Below are the code and all the weights of a small trained network. Each question names an input and a target symbol and asks about switching units off, where a switched-off unit gives its printed mean instead of its output.

import numpy as np


def w(rows, s, z=0):
    codes = np.array(rows[::2]) - 128.0
    scale = np.full(codes.shape[1], s)
    scale[-1] = z or s
    return codes * scale


def f(y):
    return y / 2 * (1 + np.tanh(0.7978845608 * (y + 0.044715 * y**3)))


def softmax(a):
    e = np.exp(a - a.max(-1, keepdims=True))
    return e / e.sum(-1, keepdims=True)


def log_softmax(a):
    a = a - a.max(-1, keepdims=True)
    return a - np.log(np.exp(a).sum(-1, keepdims=True))


def net(x, mask):
    ids = ['ΠΣαβδθλμξτφψ'.index(c) for c in x.split()]
    T = len(ids)
    res = E[ids] + P[:T]
    u = 0
    for l in range(2):
        q, k, v = (res @ M[l].T for M in (Q, K, V))
        z = softmax(np.where(np.tri(T) > 0, q @ k.T / 4**0.5, -1e9)) @ v
        res = res + np.where(mask[u], z, O[l][:, -1]) @ O[l][:, :-1]
        u += 1
        y = f(res @ A[l][:, :-1].T + A[l][:, -1])
        res = res + np.where(mask[u : u + 12], y, B[l][:, -1]) @ B[l][:, :-1]
        u += 12
    return log_softmax(res[-1] @ U[:, :-1].T + U[:, -1])


Q, K, V, O, A, B = {}, {}, {}, {}, {}, {}
E = w([
[198,112,105,215,190,56,78,131,70,201],'Π',
[131,78,130,91,214,117,110,93,172,99],'Σ',
[82,94,67,103,88,116,92,99,155,250],'α',
[134,174,57,110,143,77,126,41,168,76],'β',
[142,96,99,89,169,175,54,145,180,119],'δ',
[180,111,126,107,166,65,132,106,95,160],'θ',
[210,146,183,99,175,156,64,208,130,114],'λ',
[72,183,132,195,130,161,80,132,168,152],'μ',
[79,179,85,107,153,119,146,105,127,100],'ξ',
[154,135,87,143,150,131,167,165,51,166],'τ',
[110,96,136,188,107,159,126,142,121,23],'φ',
[103,114,131,122,170,135,95,77,100,154],'ψ',
],0.02)
P = w([
[87,108,179,103,171,26,97,232,59,199],'0',
[152,169,101,92,126,128,128,151,74,152],'1',
[120,106,86,73,167,208,148,181,175,95],'2',
[130,130,95,124,167,169,141,126,123,118],'3',
[125,113,96,111,156,218,139,120,149,114],'4',
[140,128,91,151,156,176,134,89,100,127],'5',
[136,114,101,146,161,206,141,88,123,120],'6',
[143,99,105,133,169,254,137,106,154,95],'7',
],0.0086)
Q[0] = w([
[106,34,205,138,253,73,107,128,61,113],'L0H0',
[65,207,226,15,59,96,186,110,111,167],'L0H0',
[120,87,172,113,195,17,140,148,130,82],'L0H0',
[193,54,194,136,162,128,28,97,191,176],'L0H0',
],0.0046)
K[0] = w([
[101,68,135,152,194,211,167,86,56,124],'L0H0',
[200,120,116,106,243,206,124,42,192,254],'L0H0',
[170,148,101,96,160,66,118,114,183,180],'L0H0',
[87,159,231,135,121,214,91,56,57,74],'L0H0',
],0.0043)
V[0] = w([
[155,40,30,70,129,82,129,148,78,112],'L0H0',
[84,135,129,52,255,51,26,116,126,202],'L0H0',
[133,54,148,205,45,97,133,136,147,105],'L0H0',
[71,93,142,236,126,238,133,202,56,205],'L0H0',
],0.0052)
O[0] = w([
[137,204,173,101,110,158,169,120,154,63,109],'L0H0',
[231,124,68,8,71,160,86,236,114,127,245],'L0H0',
[107,63,152,171,116,135,80,22,163,159,60],'L0H0',
[139,156,146,149,132,151,115,141,71,149,253],'L0H0',
],0.011,0.0045)
A[0] = w([
[110,66,108,89,68,114,195,163,97,182,72],'L0N0',
[33,108,183,95,61,116,157,178,109,70,147],'L0N1',
[187,151,158,119,194,164,94,127,129,114,187],'L0N2',
[194,109,152,123,99,163,139,135,145,180,85],'L0N3',
[89,131,122,134,111,102,110,21,205,91,147],'L0N4',
[197,134,104,163,165,156,130,154,164,174,191],'L0N5',
[73,131,152,178,136,155,185,135,57,39,219],'L0N6',
[142,159,97,131,188,112,143,135,179,65,252],'L0N7',
[101,148,146,179,131,134,93,106,186,199,80],'L0N8',
[69,193,87,154,181,177,121,89,102,141,228],'L0N9',
[159,134,71,73,180,142,162,177,74,147,227],'L0N10',
[140,188,215,146,2,120,122,170,209,129,44],'L0N11',
],0.0094,0.0021)
B[0] = w([
[138,140,86,142,156,65,189,174,132,81,147],'L0N0',
[157,133,108,101,48,129,72,182,89,97,129],'L0N1',
[54,114,143,96,149,69,168,124,142,117,174],'L0N2',
[137,137,88,161,139,137,156,138,21,146,144],'L0N3',
[69,177,135,125,139,210,249,21,82,85,142],'L0N4',
[123,155,117,164,141,138,170,47,166,115,188],'L0N5',
[189,79,145,155,150,237,123,136,17,146,156],'L0N6',
[131,137,162,74,96,156,154,106,89,184,160],'L0N7',
[110,90,96,230,156,61,182,205,162,108,158],'L0N8',
[101,141,197,142,2,161,142,115,162,119,193],'L0N9',
[125,168,103,122,128,142,168,88,173,207,249],'L0N10',
[182,95,138,7,132,76,126,21,96,148,130],'L0N11',
],0.0073,0.017)
Q[1] = w([
[81,127,101,203,242,143,165,190,129,155],'L1H0',
[21,108,51,133,129,142,136,120,136,86],'L1H0',
[114,255,103,229,200,116,235,78,175,147],'L1H0',
[83,42,130,73,198,72,122,88,48,88],'L1H0',
],0.0065)
K[1] = w([
[193,52,170,170,149,174,75,110,167,165],'L1H0',
[55,199,183,103,151,194,69,81,106,112],'L1H0',
[160,112,164,166,206,254,127,80,36,36],'L1H0',
[157,161,144,60,109,18,157,36,176,205],'L1H0',
],0.006)
V[1] = w([
[158,52,107,143,183,78,108,183,166,55],'L1H0',
[153,143,124,171,164,138,208,33,214,133],'L1H0',
[121,141,111,160,79,162,126,192,99,168],'L1H0',
[82,88,120,131,109,82,186,180,254,194],'L1H0',
],0.0063)
O[1] = w([
[206,243,48,126,37,243,109,173,152,54,9],'L1H0',
[13,115,218,112,115,159,101,95,61,160,143],'L1H0',
[112,165,228,113,125,64,30,72,214,42,210],'L1H0',
[38,171,87,254,224,65,56,111,154,106,114],'L1H0',
],0.0057,0.014)
A[1] = w([
[173,114,197,45,130,125,76,225,96,58,252],'L1N0',
[171,112,131,192,255,83,165,173,93,85,145],'L1N1',
[115,111,185,59,113,106,22,120,147,160,163],'L1N2',
[143,99,184,180,187,90,134,134,161,173,148],'L1N3',
[119,160,34,117,211,109,136,128,133,118,171],'L1N4',
[117,105,124,220,114,136,106,252,132,41,73],'L1N5',
[80,226,157,133,175,151,81,196,170,128,177],'L1N6',
[91,138,185,129,160,57,90,75,150,98,119],'L1N7',
[74,182,169,108,111,140,193,90,124,182,171],'L1N8',
[161,38,38,104,47,158,89,113,234,39,126],'L1N9',
[136,154,162,230,44,167,75,174,184,101,186],'L1N10',
[130,81,92,6,111,101,150,125,91,215,108],'L1N11',
],0.0077,0.0033)
B[1] = w([
[86,121,191,112,222,132,130,175,73,125,138],'L1N0',
[165,85,168,141,120,104,95,161,126,152,155],'L1N1',
[164,121,165,68,96,74,132,121,167,150,157],'L1N2',
[126,164,146,137,93,156,99,83,89,86,191],'L1N3',
[147,99,176,139,59,102,61,134,186,153,185],'L1N4',
[210,53,146,53,94,68,93,143,158,123,151],'L1N5',
[108,107,88,106,126,110,151,64,100,121,184],'L1N6',
[160,95,81,121,118,144,141,181,97,154,184],'L1N7',
[129,106,148,84,92,146,82,146,157,146,254],'L1N8',
[86,111,115,136,109,120,134,159,159,2,144],'L1N9',
[112,183,97,125,187,196,168,127,138,155,192],'L1N10',
[97,165,123,190,140,115,117,107,55,111,222],'L1N11',
],0.0096,0.018)
U = w([
[94,211,140,115,93,136,71,225,84,74,26],'Π',
[163,154,129,130,199,43,213,88,97,89,142],'Σ',
[85,91,96,174,88,43,208,185,81,84,155],'α',
[211,141,55,94,111,164,178,197,81,195,84],'β',
[136,213,150,144,92,106,76,90,98,12,2],'δ',
[127,198,169,148,98,150,125,254,182,118,122],'θ',
[97,115,176,143,134,65,112,128,166,45,27],'λ',
[121,88,119,132,143,142,76,221,80,86,178],'μ',
[139,89,186,93,52,33,86,174,177,192,181],'ξ',
[177,133,175,200,179,39,225,56,159,100,90],'τ',
[18,220,141,202,184,170,132,77,77,139,189],'φ',
[142,183,184,127,212,68,194,144,146,114,94],'ψ',
],0.0051,0.0038)

Each question gives the input, a string of symbols that net reads in full, and the target symbol t.
The units are the heads (4 rows each of Q, K, V and O) and the neurons (one row each of A and B). Each row of codes is followed by its name. A weight is (code - 128) times the scale printed after its matrix; where a second scale follows, it is the last column's (O, A, B and U).
mask holds one flag per unit, layer by layer, with each layer's heads first. A switched-off unit (its flag False) gives its mean, the last column of its rows in O or B, instead of its output. The means were averaged over made-up inputs and are rounded, as every weight is.
A unit's drop is (log p(t) with every unit on - log p(t) with that unit switched off) / (log p(t) with every unit on - log p(t) with every unit switched off).
The circuit of an input: a set's keep is (log p(t) with only the set's units on - log p(t) with every unit switched off) / (log p(t) with every unit on - log p(t) with every unit switched off). Starting from the 12 units with the biggest drops (on a tie, the unit counted first), units are removed one at a time, each time the one whose removal leaves the highest keep (on an exact tie, the one counted first), for as long as the keep stays at least 0.8.
units of the circuit, in order: the units of the circuit, biggest drop first
unit that matters most: the unit with the biggest drop
top k neurons: the k neurons with the biggest drops, biggest first
k most important neurons of layer l: the k neurons of layer l with the biggest drops, biggest first
input α τ μ φ α Σ, target φ: top 2 neurons	L0N10, L0N4
input μ δ ψ β, target ξ: top 4 neurons	L1N4, L0N10, L1N10, L0N6
input μ β φ Π δ, target λ: top 4 neurons	L0N6, L0N10, L1N9, L0N1
input φ μ α τ β ξ, target Π: 2 most important neurons of layer 0	L0N10, L0N6
input θ τ α μ τ μ μ ψ, target ξ: unit that matters most	L1N2
input τ ξ μ θ μ β τ, target φ: units of the circuit, in order	L1H0, L1N5
input θ τ β φ τ Π β α, target α: 2 most important neurons of layer 0	L0N10, L0N8
input β α α θ ψ μ β, target φ: units of the circuit, in order	L1H0, L0N4
input μ τ μ ξ β μ β, target φ: units of the circuit, in order	L0N4, L1H0
input θ α φ μ β, target δ: top 2 neurons	L0N6, L1N9
input τ μ φ φ μ ξ ξ, target ξ: units of the circuit, in order	L0N9, L1N8, L1N10
input τ τ μ, target ξ: 2 most important neurons of layer 1	L1N2, L1N11
input τ β Π β Π, target φ: 2 most important neurons of layer 0	L0N10, L0N8
input τ μ α τ θ ξ α, target φ: units of the circuit, in order	L1N11
input μ α μ α Π β φ Π, target τ: units of the circuit, in order	L0H0, L0N8
input θ μ Π φ μ τ β φ, target φ: top 4 neurons	L0N4, L0N5, L0N1, L0N10
input μ τ Π μ β β α τ, target φ: units of the circuit, in order	L1H0, L0N6, L0N10, L1N5
input μ α Π μ Σ Π, target φ: top 3 neurons	L0N8, L0N5, L0N3
input φ μ τ θ, target Σ: top 3 neurons	L0N6, L1N11, L0N9
input μ δ τ μ Π β, target ξ: 2 most important neurons of layer 1	L1N8, L1N10
input φ μ τ λ μ, target θ: most important neuron of layer 1	L1N10
input β μ μ ψ ψ δ μ τ, target ξ: top 2 neurons	L1N4, L0N0
input β δ φ τ τ λ, target ψ: top 2 neurons	L1N0, L0N6
input φ τ β δ μ μ φ, target φ: top 2 neurons	L0N5, L0N10
input φ μ β ξ, target Π: top 2 neurons	L0N10, L0N6
